Here is a tiny trained network, its code and every weight. The questions are about switching its units off for an input and a target symbol, where a switched-off unit gives its printed mean instead of its output.

import numpy as np


def w(rows, s, z=0):
    codes = np.array(rows[::2]) - 128.0
    scale = np.full(codes.shape[1], s)
    scale[-1] = z or s
    return codes * scale


def f(y):
    return y / 2 * (1 + np.tanh(0.7978845608 * (y + 0.044715 * y**3)))


def softmax(a):
    e = np.exp(a - a.max(-1, keepdims=True))
    return e / e.sum(-1, keepdims=True)


def log_softmax(a):
    a = a - a.max(-1, keepdims=True)
    return a - np.log(np.exp(a).sum(-1, keepdims=True))


def net(x, mask):
    ids = ['δεηπτω'.index(c) for c in x.split()]
    T = len(ids)
    res = E[ids] + P[:T]
    q, k, v = (res @ M[0].T for M in (Q, K, V))
    z = softmax(np.where(np.tri(T) > 0, q @ k.T / 4**0.5, -1e9)) @ v
    res = res + np.where(mask[0], z, O[0][:, -1]) @ O[0][:, :-1]
    y = f(res @ A[0][:, :-1].T + A[0][:, -1])
    res = res + np.where(mask[1:13], y, B[0][:, -1]) @ B[0][:, :-1]
    return log_softmax(res[-1] @ U[:, :-1].T + U[:, -1])


Q, K, V, O, A, B = {}, {}, {}, {}, {}, {}
E = w([
[123,133,69],'δ',
[104,137,79],'ε',
[117,67,101],'η',
[205,28,78],'π',
[3,208,92],'τ',
[117,61,134],'ω',
],0.015)
P = w([
[92,126,99],'0',
[133,2,136],'1',
[165,161,53],'2',
[140,147,154],'3',
[105,57,212],'4',
[133,168,44],'5',
[176,165,159],'6',
[53,57,249],'7',
[136,109,13],'8',
],0.0097)
Q[0] = w([
[142,194,71],'H1',
[203,126,174],'H1',
[145,183,77],'H1',
[134,157,255],'H1',
],0.013)
K[0] = w([
[77,64,126],'H1',
[161,111,65],'H1',
[159,117,130],'H1',
[138,139,2],'H1',
],0.0085)
V[0] = w([
[121,146,6],'H1',
[235,35,165],'H1',
[226,145,143],'H1',
[200,169,120],'H1',
],0.011)
O[0] = w([
[158,162,80,255],'H1',
[78,51,180,121],'H1',
[9,2,53,5],'H1',
[26,136,36,21],'H1',
],0.0074,0.0048)
A[0] = w([
[94,231,61,193],'N1',
[142,108,245,180],'N2',
[189,143,173,127],'N3',
[151,86,194,185],'N4',
[61,65,155,254],'N5',
[135,95,59,151],'N6',
[170,124,152,141],'N7',
[74,78,104,108],'N8',
[186,111,122,135],'N9',
[143,124,76,173],'N10',
[177,97,88,92],'N11',
[140,141,166,158],'N12',
],0.011,0.0054)
B[0] = w([
[172,89,154,254],'N1',
[2,212,86,165],'N2',
[98,185,164,193],'N3',
[49,130,96,180],'N4',
[93,71,132,187],'N5',
[188,119,151,171],'N6',
[65,172,137,170],'N7',
[127,136,194,141],'N8',
[83,170,141,194],'N9',
[143,116,98,179],'N10',
[143,148,172,174],'N11',
[103,137,73,151],'N12',
],0.009,0.0077)
U = w([
[189,90,1,233],'δ',
[159,117,44,39],'ε',
[107,137,66,113],'η',
[141,64,142,253],'π',
[142,155,209,40],'τ',
[68,155,58,112],'ω',
],0.0096,0.0026)

Each question gives the input, a string of symbols that net reads in full, and the target symbol t.
The units are the heads (4 rows each of Q, K, V and O) and the neurons (one row each of A and B). Each row of codes is followed by its name. A weight is (code - 128) times the scale printed after its matrix; where a second scale follows, it is the last column's (O, A, B and U).
mask holds one flag per unit, heads first, then neurons. A switched-off unit (its flag False) gives its mean, the last column of its rows in O or B, instead of its output. The means were averaged over made-up inputs and are rounded, as every weight is.
A unit's drop is (log p(t) with every unit on - log p(t) with that unit switched off) / (log p(t) with every unit on - log p(t) with every unit switched off).
The circuit of an input: a set's keep is (log p(t) with only the set's units on - log p(t) with every unit switched off) / (log p(t) with every unit on - log p(t) with every unit switched off). Starting from the 12 units with the biggest drops (on a tie, the unit counted first), units are removed one at a time, each time the one whose removal leaves the highest keep (on an exact tie, the one counted first), for as long as the keep stays at least 0.8.
circuit, biggest first: the units of the circuit, biggest drop first
k most important neurons: the k neurons with the biggest drops, biggest first
drop of u: that unit's drop, to one decimal
input π τ ε, target τ: 2 most important neurons -> N3; N1
input τ η δ δ π ε, target π: circuit, biggest first -> H1; N2
input η π ω π ε, target ω: 2 most important neurons -> N2; N1
input τ τ π, target τ: circuit, biggest first -> H1; N3; N11
input τ τ π δ τ π ω δ, target ω: circuit, biggest first -> N2
input π τ ω δ δ δ τ τ ω, target τ: circuit, biggest first -> H1; N3
input δ τ τ π δ ε δ ω η, target ω: 2 most important neurons -> N2; N4
input ε π τ, target π: 2 most important neurons -> N1; N2
input ω ω ε π π η, target π: 2 most important neurons -> N5; N8
input π δ τ ε δ δ π π ω, target π: circuit, biggest first -> H1; N5
input π δ η ω π, target ω: circuit, biggest first -> N2; N4
input η ε τ δ ε ε ω η, target ω: 2 most important neurons -> N1; N2
input π π δ, target π: 2 most important neurons -> N8; N5
input π δ δ δ, target δ: most important neuron -> N3
input ε τ ω, target τ: drop of N11 -> 0.1
input ε δ δ δ, target δ: drop of N3 -> 0.1
input π π τ τ η δ ε τ ε, target τ: drop of N4 -> 0.0
